K_339: [ 21  -9  45 -24  -1  -6  -8  -8  25 -48 -37 -28  67 -89  11 -18 -16  20
 -23  18  53 -19   4   3]
K_861: [ 12   7   7   5 -18  26  -2   2   7  -3   1  -9  27 -11  -9  30  -8  29
 -27  -8  14 -19   5  11]
K_357: [ 10 -15 -24 -19  24 -11 -17 -29  28   8 -45  -8   8  22  -9   8 -23 -17
 -31   3 -51  14   7  37]
K_971: [ 24  15   6 -34  -7  -1   7   2 -19   2  28  12  27   7  -6 -12 -29  21
   8 -13 -17 -34  -6  12]
K_97: [ 14  -7   2 -36  20 -56  29 -10  11 -46 -12  -5  29 -70  -3 -32 -18 -16
  13  15  30  12   5   4]
K_173: [-11 -15  -6  -3 -14 -15   2 -40  -5   2   2  11 -40   7   2   2   0   2
 -15  16 -10 -15  16 -15]
K_5: [ 21  16   9   7  -2  -2   3  30 -13  -1  32  -4  43   3   4  -7 -26  15
  27 -16 -13 -31 -13   6]
K_671: [-15  13   3  45 -27  67  15  13 -18  49   7   5 -34  68   2  42  20  26
 -20 -22 -27 -13   3   1]
K_700: [-25  24 -47   7  27   2 -26  27 -57  -8  46  -8 -27  49 -17 -26 -16  21
  -7  23  29   1  44  -6]
K_752: [-25  24 -47   7  27   2 -26  27 -57  -8  46  -8 -27  49 -17  22 -16  21
  -7  23 -19  22 -21   4]
howmany K_339: [-8] -> 2
howmany K_861: [7] -> 3
howmany K_357: [-17] -> 2
howmany K_97: [29] -> 2
howmany K_173: [2] -> 6
howmany K_752: [22] -> 2
howmany K_971: [2] -> 2

K_560: [-24  46   2  59 -72   2  -9  18 -60 -40 -47  61  -9 -19  57  34  18 -27
  16  29 -24 -38  49 -29  21 -24  65  37 -21]
K_339: [-10 -10 -27  23 -41  64  29  -3 -10 -28 -37  52 -10  29  -7  19  -3   5
 -10  28 -18 -17  39 -13  29 -18   0 -24  29]
K_357: [ 33   7  14 -50  74 -57 -19  -8  63  43   2 -77 -55 -14 -26 -34  -8  14
 -41 -39  26  36 -59  28 -37  26 -34  -7  19]
K_671: [ -6 -56 -25 -53  23  11  13 -20  18  10   9 -49  23  21 -62 -30 -20  18
  -8 -23   5  28 -40  12 -15   5 -65 -56   9]
K_173: [ -2   7  -1  32   9  54  26   3   6   3   2  57  58  33  11  23   3 -32
 -18   0 -12 -27   6 -22  -7 -12  49  46 -16]
K_971: [ 42 -19  14 -50  74 -57 -19  -8  63  43  52  -8 -55 -14 -26 -34  -8  14
 -41 -39  26  36 -59  28 -37  26 -34  43  19]
K_5: [ 33 -19  14 -50  74 -57 -19  -8  63  43  52 -77 -55 -14 -26 -34  -8  14
 -41 -39  26  36 -59  28 -37  26 -34  -7  19]
howmany K_173: [9] -> 1
howmany K_339: [29] -> 4
howmany K_971: [43] -> 2
howmany K_671: [-56] -> 2

K_671: [ 38   9  50 -36  49 -36]
K_971: [10 -3 -3 -3 -3 10]
K_173: [-18  46  14  11  13  46]
K_357: [-61 -61  -3 -67  -3 -61]
K_339: [15 15 -4 17 15 26]
K_560: [18 25 18 18 25 18]
K_390: [-35  20  -4  66 -31  63]
howmany K_971: [11] -> 0
howmany K_339: [15] -> 3
howmany K_357: [-2] -> 0
howmany K_560: [19] -> 0
howmany K_560: [25] -> 2
howmany K_971: [-3] -> 4

K_971: [-15 -15  32 -15 -49 -49   9 -16 -24 -15  42 -38]
K_700: [ -2  36  15  -4  46  23 -28  -8  20  47 -13  44]
K_173: [ 14  22 -16 -52 -12  33  15  -8  32 -42 -18 -40]
K_97: [ -8 -37   2  25  29  40  16  10  -7  18 -63  22]
K_5: [ 12  11 -34 -31   6  71 -28  -5   4 -22 -22  20]
K_357: [ 33 -50  18  33   2 -17   2   2   3   3 -16  33]
howmany K_971: [9] -> 1
howmany K_97: [-8] -> 1
howmany K_971: [32] -> 1
howmany K_971: [-16] -> 1
howmany K_357: [2] -> 3
howmany K_357: [33] -> 3

K_861: [-16 -10  -1  -1   5  -4  18  18  -1   7   4  11  15  14 -13  -3 -13  -3
  -3 -25 -31   1  -1  -2   0 -15   3  -3   0]
K_671: [-26  -3  18  -6 -49  13 -16   9   6  35 -55  34  10  21 -32 -27 -32  65
 -15 -45 -19   4   6  19 -12  84  28 -11  51]
K_97: [-18 -12 -18  -4 -14  -3  18  18  -2  -6   4  11  22   7  -7 -15 -17  -1
  -6 -34 -21  -6   3  -2 -11 -14  -6  -5   1]
K_5: [-13 -10 -17  -5 -30   0   8  11   8   0   6   6  20   7 -10  -9 -14   8
 -14 -30   6   8   8  -2   0 -12 -11  -5   6]
howmany K_5: [6] -> 4
howmany K_97: [-12] -> 1
howmany K_861: [-3] -> 4
howmany K_5: [-13] -> 1
howmany K_671: [19] -> 1
howmany K_5: [0] -> 3
howmany K_861: [-1] -> 4

K_671: [ 61  -1   8 -69  48 -57 -25 -82 -63 -25]
K_173: [-55 -55  49   8 -26  51  61 -56   8   8]
K_5: [-22  -5   7 -64  64 -41 -64 -73 -64 -25]
K_971: [-49  -3  69  33 -71 -49 -71 -49  69 -33]
howmany K_173: [-55] -> 2
howmany K_5: [-64] -> 3
howmany K_971: [-71] -> 2
howmany K_173: [8] -> 3
howmany K_971: [-49] -> 3
howmany K_971: [69] -> 2
howmany K_5: [64] -> 1

K_861: [ 4  4 25 25 25  5]
K_97: [ 21 -17 -17  21 -18 -17]
K_971: [ 13   3 -71  25 -41 -35]
K_560: [-17 -17 -41 -17 -52 -17]
K_390: [ 13 -54 -55 -54 -54 -54]
K_5: [ -8 -16 -16  -8 -46 -16]
K_357: [ -9 -10 -30  19 -42 -37]
K_339: [ 13   3 -71  25 -53 -18]
K_700: [ 14  -1 -76  27 -14 -12]
K_752: [ 14  -1 -17  26 -57 -14]
K_671: [ -5 -17 -47  22 -56 -28]
K_173: [ 13 -73 -73 -13 -73 -13]
howmany K_390: [-54] -> 4
howmany K_5: [-16] -> 3
howmany K_861: [4] -> 2
howmany K_97: [-17] -> 3
howmany K_560: [-17] -> 4
howmany K_97: [21] -> 2
howmany K_173: [-13] -> 2

